Here is a tiny trained network, its code and every weight. The questions are about switching its units off for an input and a class, where a switched-off unit gives its printed mean instead of its output.

import numpy as np


def w(rows, s, z=0):
    codes = np.array(rows[::2]) - 128.0
    scale = np.full(codes.shape[1], s)
    scale[-1] = z or s
    return codes * scale


def norm(h):
    return h / np.sqrt((h * h).mean(-1, keepdims=True) + 1e-5)


def f(y):
    return np.maximum(y, 0)


def log_softmax(a):
    a = a - a.max(-1, keepdims=True)
    return a - np.log(np.exp(a).sum(-1, keepdims=True))


def net(x, mask):
    res = np.array(x, float).reshape(1, 7) / 4 @ E
    u = 0
    for l in range(4):
        y = f(norm(res) @ A[l][:, :-1].T + A[l][:, -1])
        res = res + np.where(mask[u : u + 6], y, B[l][:, -1]) @ B[l][:, :-1]
        u += 6
    return log_softmax(norm(res)[-1] @ U[:, :-1].T + U[:, -1])


A, B = {}, {}
E = w([
[101,68,99,183,176],'x0',
[179,110,72,181,55],'x1',
[124,125,132,131,130],'x2',
[171,1,192,70,99],'x3',
[130,132,123,122,126],'x4',
[130,128,129,132,128],'x5',
[194,142,100,124,202],'x6',
],0.0095)
A[0] = w([
[95,155,187,110,191,2],'0.n1',
[235,142,51,80,227,50],'0.n2',
[208,251,183,55,72,43],'0.n3',
[103,97,60,151,191,124],'0.n4',
[80,121,150,120,209,118],'0.n5',
[65,212,142,180,99,112],'0.n6',
],0.011,0.006)
B[0] = w([
[180,212,152,70,78,165],'0.n1',
[35,88,68,94,47,246],'0.n2',
[75,81,187,248,144,253],'0.n3',
[136,96,153,188,150,210],'0.n4',
[116,189,216,130,34,219],'0.n5',
[124,81,50,83,174,244],'0.n6',
],0.013,0.0048)
A[1] = w([
[143,135,122,112,133,58],'1.n1',
[186,127,144,113,40,129],'1.n2',
[114,248,62,163,162,2],'1.n3',
[143,218,161,63,155,101],'1.n4',
[105,110,125,107,79,95],'1.n5',
[100,93,123,116,98,191],'1.n6',
],0.011,0.0041)
B[1] = w([
[81,140,172,57,138,128],'1.n1',
[115,168,81,122,216,208],'1.n2',
[152,140,101,112,254,182],'1.n3',
[171,188,97,68,44,166],'1.n4',
[119,141,73,53,142,193],'1.n5',
[18,155,63,122,120,254],'1.n6',
],0.008,0.006)
A[2] = w([
[173,55,130,2,71,94],'2.n1',
[145,40,153,112,135,73],'2.n2',
[145,29,134,91,72,21],'2.n3',
[159,111,17,225,84,141],'2.n4',
[223,23,207,79,57,3],'2.n5',
[216,106,43,171,74,130],'2.n6',
],0.0083,0.0033)
B[2] = w([
[131,159,45,99,151,198],'2.n1',
[139,159,151,183,165,162],'2.n2',
[103,203,101,194,186,174],'2.n3',
[186,122,202,69,99,254],'2.n4',
[180,215,29,148,250,160],'2.n5',
[184,183,208,55,88,182],'2.n6',
],0.011,0.0058)
A[3] = w([
[142,116,127,169,180,187],'3.n1',
[130,123,128,126,127,66],'3.n2',
[115,138,98,57,184,124],'3.n3',
[130,214,160,229,104,137],'3.n4',
[174,2,199,190,184,104],'3.n5',
[166,167,96,130,212,4],'3.n6',
],0.0077,0.0038)
B[3] = w([
[121,23,246,144,168,195],'3.n1',
[254,165,64,165,106,128],'3.n2',
[209,5,99,40,132,254],'3.n3',
[156,74,202,218,121,200],'3.n4',
[33,101,245,212,111,180],'3.n5',
[165,111,89,76,210,189],'3.n6',
],0.0069,0.0039)
U = w([
[174,140,50,123,250,88],'0',
[131,97,138,104,89,254],'1',
[68,107,66,92,49,93],'2',
[134,117,199,225,121,85],'3',
[217,198,186,56,56,84],'4',
],0.011,0.0068)

Each question gives the input, the list of numbers given to net, and the class t.
The units are the neurons (one row each of A and B). Each row of codes is followed by its name. A weight is (code - 128) times the scale printed after its matrix; where a second scale follows, it is the last column's (A, B and U).
mask holds one flag per neuron, layer by layer. A switched-off neuron (its flag False) gives its mean, the last column of its row in B, instead of its output. The means were averaged over made-up inputs and are rounded, as every weight is.
A unit's drop is (log p(t) with every unit on - log p(t) with that unit switched off) / (log p(t) with every unit on - log p(t) with every unit switched off).
The circuit of an input: a set's keep is (log p(t) with only the set's units on - log p(t) with every unit switched off) / (log p(t) with every unit on - log p(t) with every unit switched off). Starting from the 12 units with the biggest drops (on a tie, the unit counted first), units are removed one at a time, each time the one whose removal leaves the highest keep (on an exact tie, the one counted first), for as long as the keep stays at least 0.8.
circuit, biggest first: the units of the circuit, biggest drop first
most important unit: the unit with the biggest drop
top k neurons: the k neurons with the biggest drops, biggest first
k most important neurons of layer l: the k neurons of layer l with the biggest drops, biggest first
input [-6,-7,-7,1,-5,-6,8], class 2: most important unit => 0.n2
input [-7,-4,-4,-6,4,7,-4], class 3: top 2 neurons => (0.n3, 0.n2)
input [7,7,-6,5,-6,0,4], class 3: top 2 neurons => (3.n5, 0.n4)
input [-7,5,-7,6,1,-8,-3], class 3: circuit, biggest first => (0.n3, 2.n3)
input [-1,-6,7,8,5,-2,5], class 0: circuit, biggest first => (2.n5, 2.n1)
input [2,3,-8,-7,-2,-7,-4], class 0: circuit, biggest first => (0.n2, 1.n3)
input [7,8,7,-5,8,-8,5], class 1: circuit, biggest first => (0.n2, 2.n4, 2.n5)
input [-7,-5,-3,2,-6,2,6], class 3: top 2 neurons => (0.n3, 0.n6)
input [1,8,1,2,-1,6,-5], class 4: circuit, biggest first => (0.n2, 2.n6)
input [4,-6,-4,-1,1,-1,-1], class 4: circuit, biggest first => (0.n1, 1.n4)
input [1,1,-7,-4,-6,7,2], class 1: top 2 neurons => (0.n2, 2.n4)
input [7,-4,0,8,-5,-7,-4], class 0: 3 most important neurons of layer 0 => (0.n3, 0.n2, 0.n4)
input [8,-4,-7,5,3,0,6], class 3: circuit, biggest first => (0.n4, 0.n6)
input [1,-5,2,-4,3,2,2], class 4: top 2 neurons => (0.n5, 0.n1)
input [-2,-4,3,4,4,7,7], class 2: most important unit => 0.n2
input [-1,-7,3,-1,-4,0,8], class 2: top 2 neurons => (0.n2, 2.n4)
input [5,6,-7,-3,-1,-7,4], class 4: circuit, biggest first => (2.n4, 2.n6)
input [-1,0,-2,4,4,8,-4], class 0: circuit, biggest first => (0.n3, 0.n2, 2.n1)
input [-6,0,-7,-5,-5,-5,-4], class 3: top 2 neurons => (0.n3, 0.n2)
input [8,5,2,-4,6,-1,-4], class 3: most important unit => 0.n4
input [-8,1,7,8,0,-6,-7], class 0: top 2 neurons => (2.n5, 0.n2)
input [7,-7,2,2,-5,2,1], class 3: top 2 neurons => (0.n4, 2.n4)
input [-4,3,-2,-1,-2,-8,4], class 2: top 2 neurons => (0.n2, 0.n4)
input [1,8,-4,4,-6,6,7], class 4: top 3 neurons => (2.n6, 2.n4, 0.n6)
input [-8,4,-7,-7,-4,1,1], class 3: top 2 neurons => (0.n3, 2.n1)
input [0,-8,-6,-3,1,-7,-1], class 4: 3 most important neurons of layer 0 => (0.n5, 0.n2, 0.n1)
input [3,2,-8,7,1,-7,5], class 0: most important unit => 2.n3
input [-3,7,1,-4,4,-5,7], class 2: 3 most important neurons of layer 0 => (0.n2, 0.n1, 0.n3)
